Below is a small trained network, with its code and all its weights. Each question gives an input and a target symbol and asks what happens when units are switched off, that is, made to give their printed mean instead of their output.

import numpy as np


def w(rows, s, z=0):
    codes = np.array(rows[::2]) - 128.0
    scale = np.full(codes.shape[1], s)
    scale[-1] = z or s
    return codes * scale


def norm(h):
    return h / np.sqrt((h * h).mean(-1, keepdims=True) + 1e-5)


def f(y):
    return np.maximum(y, 0)


def softmax(a):
    e = np.exp(a - a.max(-1, keepdims=True))
    return e / e.sum(-1, keepdims=True)


def log_softmax(a):
    a = a - a.max(-1, keepdims=True)
    return a - np.log(np.exp(a).sum(-1, keepdims=True))


def net(x, mask):
    ids = ['ΘΠΦβγεζηξτ'.index(c) for c in x.split()]
    T = len(ids)
    res = E[ids] + P[:T]
    u = 0
    for l in range(2):
        r = norm(res)
        for j in range(2):
            rows = slice(2 * j, 2 * j + 2)
            q, k, v = (r @ M[l][rows].T for M in (Q, K, V))
            z = softmax(np.where(np.tri(T) > 0, q @ k.T / 2**0.5, -1e9)) @ v
            o = O[l][rows]
            res = res + np.where(mask[u + j], z, o[:, -1]) @ o[:, :-1]
        u += 2
        y = f(norm(res) @ A[l][:, :-1].T + A[l][:, -1])
        res = res + np.where(mask[u : u + 4], y, B[l][:, -1]) @ B[l][:, :-1]
        u += 4
    return log_softmax(norm(res)[-1] @ U[:, :-1].T + U[:, -1])


Q, K, V, O, A, B = {}, {}, {}, {}, {}, {}
E = w([
[170,162,122,123,123,122,101,140,179,145,169],'Θ',
[106,88,156,67,114,144,153,100,144,147,118],'Π',
[164,117,169,118,127,109,132,137,169,105,157],'Φ',
[128,154,164,131,71,176,154,102,149,124,101],'β',
[143,163,125,129,189,95,165,151,112,133,102],'γ',
[122,142,116,141,102,87,147,100,118,90,124],'ε',
[167,91,154,116,142,141,113,113,98,79,78],'ζ',
[101,84,122,121,48,55,129,190,167,151,121],'η',
[160,253,103,89,117,156,145,160,210,6,109],'ξ',
[119,152,177,105,137,115,82,140,135,124,160],'τ',
],0.015)
P = w([
[103,143,253,126,140,92,161,132,217,83,126],'0',
[123,138,188,129,140,97,138,128,160,112,134],'1',
[129,138,168,149,145,110,123,110,141,131,128],'2',
[141,127,144,154,131,126,125,96,138,156,133],'3',
[156,121,106,156,132,136,121,82,128,159,144],'4',
[170,114,77,169,124,152,133,72,114,184,153],'5',
[180,119,60,175,124,146,138,74,126,178,151],'6',
],0.0063)
Q[0] = w([
[3,96,52,94,111,128,154,161,73,113,12],'L0H1',
[81,109,93,149,152,33,151,140,89,140,23],'L0H1',
[112,81,118,179,75,73,75,43,140,147,130],'L0H2',
[170,132,162,38,187,147,117,96,116,111,82],'L0H2',
],0.0056)
K[0] = w([
[134,150,217,63,97,101,44,254,240,49,190],'L0H1',
[146,166,152,129,125,52,65,239,178,88,211],'L0H1',
[191,161,97,175,135,125,88,50,92,46,67],'L0H2',
[105,89,152,79,147,105,110,165,141,128,73],'L0H2',
],0.006)
V[0] = w([
[169,96,86,117,155,56,77,218,114,42,222],'L0H1',
[107,143,115,148,177,140,147,220,106,180,131],'L0H1',
[109,118,155,131,132,180,160,253,95,133,154],'L0H2',
[111,117,110,168,108,52,154,181,161,142,154],'L0H2',
],0.004)
O[0] = w([
[114,31,165,106,191,157,217,141,186,63,224,18],'L0H1',
[152,127,157,135,146,233,235,196,157,173,89,4],'L0H1',
[181,140,157,177,159,132,89,103,253,200,63,62],'L0H2',
[52,143,193,175,131,109,108,160,128,99,82,144],'L0H2',
],0.0043,0.0034)
A[0] = w([
[120,78,121,160,79,16,119,202,105,240,114,67],'L0N1',
[154,168,147,105,186,192,21,147,4,59,73,246],'L0N2',
[120,159,50,149,161,154,65,146,206,177,147,44],'L0N3',
[83,67,148,100,111,134,118,91,167,241,212,78],'L0N4',
],0.004,0.0012)
B[0] = w([
[113,80,115,194,168,195,99,205,172,154,57,206],'L0N1',
[189,77,110,153,141,138,223,89,219,70,107,255],'L0N2',
[121,102,253,113,146,101,182,124,89,16,92,170],'L0N3',
[93,147,102,71,114,110,146,219,174,105,126,216],'L0N4',
],0.0063,0.0028)
Q[1] = w([
[203,156,136,125,89,33,87,60,216,84,241],'L1H1',
[149,194,114,200,74,54,81,93,155,33,133],'L1H1',
[172,151,181,92,223,146,163,181,187,120,247],'L1H2',
[89,120,120,142,221,173,253,203,99,78,159],'L1H2',
],0.0061)
K[1] = w([
[173,102,44,222,184,99,122,7,104,151,107],'L1H1',
[180,186,73,254,136,111,91,86,84,95,142],'L1H1',
[168,86,122,131,220,77,187,117,112,128,151],'L1H2',
[136,189,170,171,226,30,142,193,143,96,120],'L1H2',
],0.0066)
V[1] = w([
[236,59,174,138,221,239,108,129,158,109,82],'L1H1',
[125,110,95,169,159,28,233,17,115,144,71],'L1H1',
[60,47,125,5,144,106,62,140,149,119,78],'L1H2',
[152,85,150,252,13,251,63,111,95,102,227],'L1H2',
],0.0035)
O[1] = w([
[91,126,44,65,162,64,177,38,152,232,3,72],'L1H1',
[124,116,166,139,137,68,181,179,51,157,181,200],'L1H1',
[73,51,21,129,163,146,82,78,149,137,208,149],'L1H2',
[109,88,218,24,68,48,78,114,179,52,124,3],'L1H2',
],0.0052,0.0024)
A[1] = w([
[4,105,168,50,128,204,86,140,173,141,117,45],'L1N1',
[66,202,111,183,46,211,124,184,175,34,148,198],'L1N2',
[119,137,116,137,59,124,93,102,213,65,127,255],'L1N3',
[161,147,170,115,51,153,49,105,123,121,66,64],'L1N4',
],0.0047,0.0021)
B[1] = w([
[144,86,146,10,206,223,117,158,2,187,128,169],'L1N1',
[136,123,10,82,115,50,123,127,86,109,99,248],'L1N2',
[114,116,95,155,103,230,141,106,47,158,72,255],'L1N3',
[176,117,191,131,49,157,127,107,95,243,104,184],'L1N4',
],0.0053,0.0059)
U = w([
[163,191,64,69,101,156,152,154,196,51,109,85],'Θ',
[124,124,54,193,126,140,70,54,172,151,154,133],'Π',
[168,20,173,139,141,158,197,65,191,55,108,163],'Φ',
[178,145,199,132,63,123,86,129,100,152,56,161],'β',
[158,174,159,174,169,145,223,177,130,182,143,152],'γ',
[142,102,145,158,98,71,139,157,46,55,214,171],'ε',
[129,140,108,51,129,3,152,113,156,167,140,128],'ζ',
[74,63,107,163,106,108,127,208,163,106,57,148],'η',
[122,118,127,127,115,134,151,131,136,111,128,7],'ξ',
[117,105,143,29,178,190,123,138,50,123,123,132],'τ',
],0.0056,0.0023)

Each question gives the input, a string of symbols that net reads in full, and the target symbol t.
The units are the heads (2 rows each of Q, K, V and O) and the neurons (one row each of A and B). Each row of codes is followed by its name. A weight is (code - 128) times the scale printed after its matrix; where a second scale follows, it is the last column's (O, A, B and U).
mask holds one flag per unit, layer by layer, with each layer's heads first. A switched-off unit (its flag False) gives its mean, the last column of its rows in O or B, instead of its output. The means were averaged over made-up inputs and are rounded, as every weight is.
A unit's drop is (log p(t) with every unit on - log p(t) with that unit switched off) / (log p(t) with every unit on - log p(t) with every unit switched off).
The circuit of an input: a set's keep is (log p(t) with only the set's units on - log p(t) with every unit switched off) / (log p(t) with every unit on - log p(t) with every unit switched off). Starting from all 12 units, units are removed one at a time, each time the one whose removal leaves the highest keep (on an exact tie, the one counted first), for as long as the keep stays at least 0.8.
circuit, biggest first: the units of the circuit, biggest drop first
most important unit: the unit with the biggest drop
k most important neurons: the k neurons with the biggest drops, biggest first
k most important neurons of layer l: the k neurons of layer l with the biggest drops, biggest first
which heads matter: for each layer, one digit per head in row order, 1 if its drop is at least 0.15 and else 0, layers parted by /
drop of u: that unit's drop, to one decimal
input β ε Θ Θ, target ε: circuit, biggest first -> L1H1, L0N3
input τ ε β β Φ, target β: most important unit -> L0H1
input ζ η τ, target ζ: circuit, biggest first -> L1H1, L0N2
input ξ β Θ Π τ, target Π: which heads matter -> 00 / 01
input ε Π τ, target Π: circuit, biggest first -> L1H2, L0N2
input ε ζ ζ, target Φ: which heads matter -> 00 / 00
input η ξ ζ ζ ζ τ, target ζ: circuit, biggest first -> L1H1, L1N3
input Θ ξ Φ τ Θ, target Θ: 3 most important neurons of layer 1 -> L1N1, L1N4, L1N3
input τ ξ η ξ Θ, target Θ: which heads matter -> 10 / 10
input Θ γ Θ η ξ ξ Θ, target γ: which heads matter -> 10 / 01
input Θ ζ γ ζ Θ, target ζ: which heads matter -> 00 / 10
input τ τ ξ β η Φ, target β: circuit, biggest first -> L1H2, L0H1
input γ τ Φ, target γ: circuit, biggest first -> L0H1, L1H2
input Θ ξ Θ Π Φ, target Π: circuit, biggest first -> L1H2, L0H1
input ε Φ Φ Θ γ τ, target γ: circuit, biggest first -> L1H2, L0H1
input ε Π Φ β Π ζ Φ, target ζ: 2 most important neurons -> L0N2, L1N3
input β ξ ξ ζ Φ, target ζ: most important neuron -> L0N2
input τ η η Φ, target Φ: drop of L1H1 -> 0.4
input β ξ ζ ε Φ, target ε: drop of L0N2 -> 0.0
input β τ τ Θ, target β: drop of L1H2 -> 0.1
input τ γ Π ζ τ β τ, target β: drop of L0H1 -> 2.3
input β τ ε Θ, target ε: most important neuron -> L0N3
